Below is a small trained network, with its code and all its weights. Each question gives an input and a class and asks what happens when units are switched off, that is, made to give their printed mean instead of their output.

import numpy as np


def w(rows, s, z=0):
    codes = np.array(rows[::2]) - 128.0
    scale = np.full(codes.shape[1], s)
    scale[-1] = z or s
    return codes * scale


def norm(h):
    return h / np.sqrt((h * h).mean(-1, keepdims=True) + 1e-5)


def f(y):
    return np.maximum(y, 0)


def log_softmax(a):
    a = a - a.max(-1, keepdims=True)
    return a - np.log(np.exp(a).sum(-1, keepdims=True))


def net(x, mask):
    res = np.array(x, float).reshape(1, 5) / 4 @ E
    u = 0
    for l in range(4):
        y = f(norm(res) @ A[l][:, :-1].T + A[l][:, -1])
        res = res + np.where(mask[u : u + 8], y, B[l][:, -1]) @ B[l][:, :-1]
        u += 8
    return log_softmax(norm(res)[-1] @ U[:, :-1].T + U[:, -1])


A, B = {}, {}
E = w([
[129,128,128,129,129,128,128],'x0',
[61,105,159,164,140,109,225],'x1',
[128,123,129,126,129,127,128],'x2',
[67,89,157,109,254,172,102],'x3',
[118,95,136,184,185,71,63],'x4',
],0.0048)
A[0] = w([
[179,125,122,43,98,172,195,136],'0.n1',
[95,95,101,252,106,80,246,60],'0.n2',
[49,46,76,106,117,151,138,138],'0.n3',
[155,148,53,102,105,102,104,113],'0.n4',
[125,168,122,68,129,241,101,21],'0.n5',
[115,83,152,183,129,32,67,155],'0.n6',
[176,108,156,216,88,58,164,2],'0.n7',
[157,153,109,58,52,66,40,185],'0.n8',
],0.004,0.0024)
B[0] = w([
[103,156,151,87,73,120,80,215],'0.n1',
[107,208,107,16,135,22,98,245],'0.n2',
[153,152,131,170,149,93,121,184],'0.n3',
[70,60,133,172,91,162,148,182],'0.n4',
[13,58,48,125,236,148,70,185],'0.n5',
[139,203,89,172,154,67,82,241],'0.n6',
[139,104,163,120,160,3,86,178],'0.n7',
[132,38,89,174,194,167,191,252],'0.n8',
],0.0042,0.0031)
A[1] = w([
[66,109,80,200,177,140,99,88],'1.n1',
[76,70,87,138,72,106,159,189],'1.n2',
[67,153,216,56,162,155,182,252],'1.n3',
[104,136,112,96,178,162,61,41],'1.n4',
[178,180,68,69,18,99,159,68],'1.n5',
[139,171,211,53,56,134,159,25],'1.n6',
[165,69,128,139,34,243,185,52],'1.n7',
[103,158,178,92,140,163,253,89],'1.n8',
],0.0048,0.0013)
B[1] = w([
[94,174,124,101,41,158,105,249],'1.n1',
[157,148,80,113,178,87,91,191],'1.n2',
[205,56,126,201,80,144,109,252],'1.n3',
[161,166,170,17,101,115,149,230],'1.n4',
[65,162,204,132,200,137,75,239],'1.n5',
[11,18,173,157,167,153,100,179],'1.n6',
[146,227,101,79,248,1,26,193],'1.n7',
[154,65,54,232,164,182,143,196],'1.n8',
],0.0044,0.0032)
A[2] = w([
[150,125,169,100,225,132,96,110],'2.n1',
[110,100,170,75,203,116,86,104],'2.n2',
[248,91,76,253,95,121,121,5],'2.n3',
[147,107,125,77,145,124,161,62],'2.n4',
[116,159,133,185,114,60,104,129],'2.n5',
[145,151,31,104,108,133,120,104],'2.n6',
[31,104,153,184,146,43,150,79],'2.n7',
[145,96,119,168,129,78,231,217],'2.n8',
],0.0053,0.0018)
B[2] = w([
[226,141,144,122,21,66,200,227],'2.n1',
[129,207,78,157,96,118,151,242],'2.n2',
[86,52,198,161,147,242,252,176],'2.n3',
[144,126,111,81,57,147,183,134],'2.n4',
[88,4,56,149,211,176,165,228],'2.n5',
[135,184,218,204,146,88,159,171],'2.n6',
[89,170,207,59,9,226,187,255],'2.n7',
[174,177,58,92,205,50,28,188],'2.n8',
],0.0041,0.0043)
A[3] = w([
[179,158,129,102,112,22,101,53],'3.n1',
[75,175,152,158,126,146,138,42],'3.n2',
[72,76,165,105,87,95,138,202],'3.n3',
[113,90,113,2,75,164,134,60],'3.n4',
[137,166,97,96,117,62,85,99],'3.n5',
[129,153,111,63,87,150,165,80],'3.n6',
[74,125,184,161,102,85,132,115],'3.n7',
[161,54,120,185,131,157,138,6],'3.n8',
],0.0072,0.002)
B[3] = w([
[47,141,103,89,174,58,44,248],'3.n1',
[185,134,123,104,68,123,171,175],'3.n2',
[242,123,146,109,146,145,77,220],'3.n3',
[176,194,199,151,67,152,246,216],'3.n4',
[50,102,126,121,162,72,49,253],'3.n5',
[207,116,167,185,67,154,209,192],'3.n6',
[206,197,138,99,61,227,163,214],'3.n7',
[27,2,63,211,178,158,170,188],'3.n8',
],0.0053,0.0045)
U = w([
[78,166,115,86,166,24,23,255],'0',
[190,192,204,94,58,193,216,113],'1',
[86,1,94,216,185,178,176,4],'2',
],0.0088,0.00063)

Each question gives the input, the list of numbers given to net, and the class t.
The units are the neurons (one row each of A and B). Each row of codes is followed by its name. A weight is (code - 128) times the scale printed after its matrix; where a second scale follows, it is the last column's (A, B and U).
mask holds one flag per neuron, layer by layer. A switched-off neuron (its flag False) gives its mean, the last column of its row in B, instead of its output. The means were averaged over made-up inputs and are rounded, as every weight is.
A unit's drop is (log p(t) with every unit on - log p(t) with that unit switched off) / (log p(t) with every unit on - log p(t) with every unit switched off).
top k neurons: the k neurons with the biggest drops, biggest first
k most important neurons of layer l: the k neurons of layer l with the biggest drops, biggest first
drop when u is switched off: that unit's drop, to one decimal
input [8,5,3,1,6], class 1: top 2 neurons	2.n7, 1.n7
input [-8,-7,-2,-1,4], class 2: most important neuron of layer 2	2.n3
input [2,1,-7,1,3], class 1: 3 most important neurons of layer 1	1.n7, 1.n3, 1.n2
input [-2,-2,-3,1,0], class 1: top 2 neurons	0.n5, 1.n7
input [-5,-6,2,5,0], class 1: 2 most important neurons of layer 0	0.n6, 0.n2
input [4,-6,-4,-8,0], class 0: 4 most important neurons of layer 1	1.n7, 1.n3, 1.n5, 1.n8
input [4,8,-3,4,-7], class 2: 2 most important neurons of layer 1	1.n8, 1.n3
input [4,1,6,1,0], class 2: top 2 neurons	0.n5, 1.n5
input [0,-2,-8,-8,-7], class 0: top 2 neurons	1.n7, 2.n7
input [8,5,-2,0,4], class 0: 2 most important neurons of layer 2	2.n8, 2.n3
input [2,2,-1,-6,1], class 0: top 2 neurons	0.n7, 1.n2
input [5,-6,-5,-2,1], class 2: top 2 neurons	2.n3, 0.n8
input [5,-1,4,0,-3], class 0: 2 most important neurons of layer 0	0.n2, 0.n6
input [-8,4,-8,0,2], class 0: top neuron	0.n2
input [1,-1,-7,5,0], class 1: top 2 neurons	1.n7, 0.n6
input [0,-2,0,-5,7], class 2: drop when 2.n3 is switched off	0.1
input [-7,-3,8,-8,3], class 2: drop when 2.n3 is switched off	0.2
input [7,3,-5,4,-4], class 2: drop when 0.n3 is switched off	0.0
input [-1,-1,-5,-6,-6], class 0: drop when 1.n7 is switched off	1.7
input [5,-2,4,-6,-5], class 0: top neuron	1.n7
